Here is a tiny trained network, its code and every weight. The questions are about switching its units off for an input and a target symbol, where a switched-off unit gives its printed mean instead of its output.

import numpy as np


def w(rows, s, z=0):
    codes = np.array(rows[::2]) - 128.0
    scale = np.full(codes.shape[1], s)
    scale[-1] = z or s
    return codes * scale


def norm(h):
    return h / np.sqrt((h * h).mean(-1, keepdims=True) + 1e-5)


def f(y):
    return np.maximum(y, 0)


def softmax(a):
    e = np.exp(a - a.max(-1, keepdims=True))
    return e / e.sum(-1, keepdims=True)


def log_softmax(a):
    a = a - a.max(-1, keepdims=True)
    return a - np.log(np.exp(a).sum(-1, keepdims=True))


def net(x, mask):
    ids = ['ΛΠΣαβγεζθ'.index(c) for c in x.split()]
    T = len(ids)
    res = E[ids] + P[:T]
    r = norm(res)
    for j in range(2):
        rows = slice(2 * j, 2 * j + 2)
        q, k, v = (r @ M[0][rows].T for M in (Q, K, V))
        z = softmax(np.where(np.tri(T) > 0, q @ k.T / 2**0.5, -1e9)) @ v
        o = O[0][rows]
        res = res + np.where(mask[j], z, o[:, -1]) @ o[:, :-1]
    y = f(norm(res) @ A[0][:, :-1].T + A[0][:, -1])
    res = res + np.where(mask[2:6], y, B[0][:, -1]) @ B[0][:, :-1]
    return log_softmax(norm(res)[-1] @ U[:, :-1].T + U[:, -1])


Q, K, V, O, A, B = {}, {}, {}, {}, {}, {}
E = w([
[100,172,105],'Λ',
[132,173,147],'Π',
[1,72,147],'Σ',
[130,145,73],'α',
[144,178,215],'β',
[66,162,189],'γ',
[117,123,98],'ε',
[171,152,91],'ζ',
[175,140,78],'θ',
],0.0086)
P = w([
[2,204,84],'0',
[148,55,143],'1',
[136,118,192],'2',
[166,218,111],'3',
[33,114,190],'4',
[136,121,187],'5',
],0.0051)
Q[0] = w([
[175,98,97],'H1',
[253,109,116],'H1',
[190,45,131],'H2',
[218,156,98],'H2',
],0.025)
K[0] = w([
[100,134,95],'H1',
[2,88,124],'H1',
[207,45,117],'H2',
[196,173,86],'H2',
],0.024)
V[0] = w([
[132,143,139],'H1',
[41,85,132],'H1',
[173,253,21],'H2',
[214,110,170],'H2',
],0.0061)
O[0] = w([
[146,138,115,146],'H1',
[57,156,92,140],'H1',
[98,255,73,180],'H2',
[59,120,223,3],'H2',
],0.0052,0.0034)
A[0] = w([
[1,55,46,136],'N1',
[176,239,168,82],'N2',
[99,150,2,149],'N3',
[182,141,206,254],'N4',
],0.0069,0.0014)
B[0] = w([
[119,254,117,201],'N1',
[122,19,65,240],'N2',
[142,67,206,253],'N3',
[140,211,142,184],'N4',
],0.0085,0.0048)
U = w([
[40,254,43,255],'Λ',
[189,167,37,90],'Π',
[74,106,81,81],'Σ',
[165,31,140,199],'α',
[240,165,157,74],'β',
[126,142,221,108],'γ',
[99,64,105,55],'ε',
[40,112,221,82],'ζ',
[224,27,218,90],'θ',
],0.0093,0.0042)

Each question gives the input, a string of symbols that net reads in full, and the target symbol t.
The units are the heads (2 rows each of Q, K, V and O) and the neurons (one row each of A and B). Each row of codes is followed by its name. A weight is (code - 128) times the scale printed after its matrix; where a second scale follows, it is the last column's (O, A, B and U).
mask holds one flag per unit, heads first, then neurons. A switched-off unit (its flag False) gives its mean, the last column of its rows in O or B, instead of its output. The means were averaged over made-up inputs and are rounded, as every weight is.
A unit's drop is (log p(t) with every unit on - log p(t) with that unit switched off) / (log p(t) with every unit on - log p(t) with every unit switched off).
The circuit of an input: a set's keep is (log p(t) with only the set's units on - log p(t) with every unit switched off) / (log p(t) with every unit on - log p(t) with every unit switched off). Starting from all 6 units, units are removed one at a time, each time the one whose removal leaves the highest keep (on an exact tie, the one counted first), for as long as the keep stays at least 0.8.
units of the circuit, in order: the units of the circuit, biggest drop first
top k neurons: the k neurons with the biggest drops, biggest first
which heads matter: for each layer, one digit per head in row order, 1 if its drop is at least 0.15 and else 0, layers parted by /
drop when u is switched off: that unit's drop, to one decimal
input ζ θ γ β, target Λ: which heads matter	01
input γ ζ θ ζ Λ, target θ: units of the circuit, in order	H1; H2
input ζ β Λ θ Λ, target θ: units of the circuit, in order	H1; H2; N3
input Λ Σ α θ ε, target θ: units of the circuit, in order	H1; H2
input α Λ Π, target Π: top 3 neurons	N3; N2; N4
input α Λ ζ θ ε, target θ: units of the circuit, in order	H1
input β Λ Λ β, target Π: top 3 neurons	N2; N3; N1
input Λ β Π β, target Π: top 3 neurons	N2; N1; N3
input Σ θ Λ β ε, target Λ: top 2 neurons	N3; N1
input ε β Λ Σ ε, target Λ: top 2 neurons	N1; N3
input ζ γ Π, target Π: drop when N2 is switched off	0.4
input γ γ β θ ζ, target θ: drop when N1 is switched off	0.2
input Σ θ α, target Λ: drop when H2 is switched off	0.7
